Here is a tiny trained network, its code and every weight. The questions are about switching its units off for an input and a class, where a switched-off unit gives its printed mean instead of its output.

import numpy as np


def w(rows, s, z=0):
    codes = np.array(rows[::2]) - 128.0
    scale = np.full(codes.shape[1], s)
    scale[-1] = z or s
    return codes * scale


def f(y):
    return y / 2 * (1 + np.tanh(0.7978845608 * (y + 0.044715 * y**3)))


def log_softmax(a):
    a = a - a.max(-1, keepdims=True)
    return a - np.log(np.exp(a).sum(-1, keepdims=True))


def net(x, mask):
    res = np.array(x, float).reshape(1, 6) / 4 @ E
    y = f(res @ A[0][:, :-1].T + A[0][:, -1])
    res = res + np.where(mask, y, B[0][:, -1]) @ B[0][:, :-1]
    return log_softmax(res[-1] @ U[:, :-1].T + U[:, -1])


A, B = {}, {}
E = w([
[154,140,133,124,126,134,126],'x0',
[130,51,219,72,191,169,98],'x1',
[118,98,131,48,168,4,141],'x2',
[138,107,129,98,65,142,106],'x3',
[113,90,113,127,115,123,117],'x4',
[104,115,175,182,55,58,36],'x5',
],0.013)
A[0] = w([
[144,175,46,106,84,56,192,175],'neuron 0',
[134,89,201,142,166,211,73,170],'neuron 1',
[150,80,211,22,182,42,129,86],'neuron 2',
[150,161,46,81,98,10,162,133],'neuron 3',
[130,154,108,178,91,74,114,140],'neuron 4',
[129,116,192,214,127,131,45,190],'neuron 5',
[137,189,21,210,67,138,151,209],'neuron 6',
[140,108,62,55,145,190,231,254],'neuron 7',
[122,138,79,198,91,176,142,190],'neuron 8',
[122,144,115,85,130,85,127,156],'neuron 9',
[148,135,91,70,148,106,157,161],'neuron 10',
[113,102,130,125,175,235,128,132],'neuron 11',
[144,146,131,134,102,19,102,167],'neuron 12',
],0.013,0.0085)
B[0] = w([
[172,35,103,158,177,122,90,204],'neuron 0',
[75,159,190,139,93,185,166,212],'neuron 1',
[108,217,30,81,63,28,139,220],'neuron 2',
[170,48,118,207,203,163,126,202],'neuron 3',
[184,143,181,93,109,75,106,184],'neuron 4',
[88,113,156,216,20,101,190,226],'neuron 5',
[104,177,28,73,76,29,142,250],'neuron 6',
[119,85,34,25,190,250,135,232],'neuron 7',
[72,201,112,70,127,89,147,211],'neuron 8',
[157,102,108,141,123,116,107,160],'neuron 9',
[117,78,50,151,123,109,170,169],'neuron 10',
[132,155,180,54,125,222,121,189],'neuron 11',
[201,160,197,108,188,66,73,196],'neuron 12',
],0.018,0.022)
U = w([
[101,191,19,42,161,127,119,193],'0',
[153,203,148,114,95,13,134,254],'1',
[198,21,86,134,224,145,130,57],'2',
[209,107,206,219,191,55,11,8],'3',
[97,158,192,71,153,254,163,26],'4',
[72,173,243,240,91,174,114,151],'5',
],0.0081,0.0021)

Each question gives the input, the list of numbers given to net, and the class t.
The units are the neurons (one row each of A and B). Each row of codes is followed by its name. A weight is (code - 128) times the scale printed after its matrix; where a second scale follows, it is the last column's (A, B and U).
mask holds one flag per neuron, in row order. A switched-off neuron (its flag False) gives its mean, the last column of its row in B, instead of its output. The means were averaged over made-up inputs and are rounded, as every weight is.
A unit's drop is (log p(t) with every unit on - log p(t) with that unit switched off) / (log p(t) with every unit on - log p(t) with every unit switched off).
The circuit of an input: a set's keep is (log p(t) with only the set's units on - log p(t) with every unit switched off) / (log p(t) with every unit on - log p(t) with every unit switched off). Starting from the 12 units with the biggest drops (on a tie, the unit counted first), units are removed one at a time, each time the one whose removal leaves the highest keep (on an exact tie, the one counted first), for as long as the keep stays at least 0.8.
circuit, biggest first: the units of the circuit, biggest drop first
unit that matters most: the unit with the biggest drop
top k neurons: the k neurons with the biggest drops, biggest first
drop when u is switched off: that unit's drop, to one decimal
input [1,0,1,5,7,6], class 3: circuit, biggest first -> [neuron 6; neuron 12]
input [-4,-6,2,4,0,-7], class 2: circuit, biggest first -> [neuron 0]
input [-1,7,4,-8,-7,2], class 1: top 2 neurons -> [neuron 7; neuron 2]
input [5,6,0,5,2,2], class 5: circuit, biggest first -> [neuron 6; neuron 7]
input [0,-1,1,8,1,-8], class 2: circuit, biggest first -> [neuron 2; neuron 6]
input [-1,0,-1,-6,-6,5], class 1: top 2 neurons -> [neuron 3; neuron 1]
input [-4,0,1,2,-2,-1], class 2: top 2 neurons -> [neuron 6; neuron 2]
input [-1,7,0,7,2,1], class 5: top 2 neurons -> [neuron 6; neuron 7]
input [1,1,4,-8,7,2], class 1: top 3 neurons -> [neuron 2; neuron 7; neuron 0]
input [-7,-5,5,1,5,2], class 3: top 2 neurons -> [neuron 7; neuron 12]
input [1,-6,1,8,-4,-8], class 2: top 3 neurons -> [neuron 0; neuron 3; neuron 2]
input [-3,5,0,8,-6,-2], class 4: top 2 neurons -> [neuron 6; neuron 1]
input [-2,0,-2,6,7,2], class 1: top 2 neurons -> [neuron 7; neuron 3]
input [-7,2,6,7,-7,8], class 1: unit that matters most -> neuron 2
input [-8,0,-7,0,-6,6], class 1: top 2 neurons -> [neuron 6; neuron 8]
input [-4,3,0,-6,-2,-8], class 4: top 2 neurons -> [neuron 6; neuron 11]
input [0,-4,-5,-2,-3,1], class 1: drop when neuron 7 is switched off -> 1.4
input [4,1,-4,-1,-4,-2], class 4: drop when neuron 2 is switched off -> 0.3
input [8,2,-1,-4,-4,-6], class 4: drop when neuron 6 is switched off -> 0.1
input [2,-1,8,-3,3,3], class 3: unit that matters most -> neuron 3
